dagir: [-85.8  -0.6 -90.9 -33.7 -42.0  83.7 -61.4   3.8 -43.3]
relur: [-85.8  -0.6 -90.9 -33.7 -52.9  83.7 -61.4   3.8 -43.3]
Dev: [-85.8  -0.6 -90.9 -33.7 -52.9  83.7 -61.4   9.7  -6.4]
fek: [-63.2 -12.4  12.2 -58.0 -21.8 -12.7 -30.8  71.9 -85.0]
step +1: [-33.7 -42.0] | [-33.6 -41.9]
step +1: [-12.7] | [-12.6]
step +1: [-33.7 -52.9  83.7] | [-33.6 -52.8  83.8]

Sugom: [ -3.2   1.5   9.9 -15.8   7.5 -10.5  21.7   7.8   8.7   6.5   5.4   3.8
  -3.4 -11.0  10.0 -16.3  15.4  10.3  -9.5   9.3 -10.4 -34.1  10.9 -11.5
  12.5  15.4   0.7  10.7 -10.8  12.5  -1.2  -4.5   9.1   3.3   4.4 -19.4
  21.1  -7.9   4.5 -12.6  -3.5  -5.7   4.8   2.5]
ranat: [  1.4 -14.4  17.0 -10.5  26.8 -21.5  21.7  11.4   1.5  -3.6   3.2 -10.0
   3.3 -28.4  17.4   1.0   0.3  16.8   2.6  -8.6  -1.4   5.6  19.7 -11.5
   2.6   6.9 -22.5  18.3 -15.6  12.5   6.8  -4.5  -4.7   3.3   4.4 -39.7
  -9.2   6.3  -5.8  -8.5   2.1  -2.8 -23.7 -21.8]
sama: [ 34.0  43.2  38.1  -7.9 -24.5   5.9  -8.2  18.5  12.4  -7.0   3.2   3.8
  -3.4  15.2 -12.4 -16.3  30.4  42.8 -11.1 -11.1  -5.0   5.6  46.0  -1.2
  27.2  49.1   9.9 -12.4 -10.8  29.0  -1.2  -4.5  12.5  11.4  27.4 -14.3
  -9.2  -3.2  -5.8 -12.6  -3.5 -10.2  22.6  -7.2]
Robip: [  1.4 -14.4  17.0 -10.5  26.8 -21.5  21.7  11.4   1.5  -3.6   3.2 -10.0
   3.3 -28.4  17.4   1.0   0.3  16.8   2.6  -8.6  -1.4   5.6  19.7 -11.5
   2.6   6.9 -22.5  18.3 -15.6  12.5   6.8  -4.5  -4.7   3.3   4.4 -14.3
  16.1   1.6  11.3   4.0   7.7   6.0   1.3 -12.1]
vigib: [  1.4 -14.4  17.0 -10.5  26.8 -21.5  21.7  11.4   1.5   9.9   3.2 -10.0
   3.3 -28.4  17.4   1.0  15.4  16.8   2.6  -8.6  -1.4   5.6  19.7 -11.5
   2.6   6.9 -36.4  18.3 -15.6  12.5   6.8  -4.5  -4.7   3.3   4.4 -14.3
  16.1   1.6  11.3   4.0   7.7   6.0   1.3 -12.1]
step -1: [-15.8   7.5 -10.5  21.7] | [-15.9   7.4 -10.6  21.6]
step -1: [  9.9   3.2 -10.0] | [  9.8   3.1 -10.1]
step +1: [ 18.3 -15.6] | [ 18.4 -15.5]

ruvar: [-14.2 -57.6 -25.2  16.9  55.1  -3.1  14.4 -13.6  10.4]
zimu: [-10.5  21.0  16.8  44.2 -50.5  -9.8  17.6 -10.1 -24.7]
Bem: [-43.1 -20.7  33.9 -49.7  33.7  18.4 -12.0  23.0  15.0]
mide: [  3.4  -3.2 -19.6   9.0 -33.7  19.2   9.3  18.0  27.9]
budav: [ 26.9  -7.1 -19.5  -2.2  22.4  22.7 -13.8 -60.8 -39.7]
tiri: [ 14.8  -5.4 -34.4   3.8 -11.3  12.6  10.0  29.4  67.4]
tovar: [  7.9   2.4  10.0  12.6  -2.6  51.2  -8.2 -12.7 -33.7]
step -1: [-9.8 17.6] | [-9.9 17.5]
step -1: [33.7] | [33.6]
step +1: [-19.6] | [-19.5]
step +1: [-20.7] | [-20.6]
step +1: [ 22.4  22.7 -13.8] | [ 22.5  22.8 -13.7]

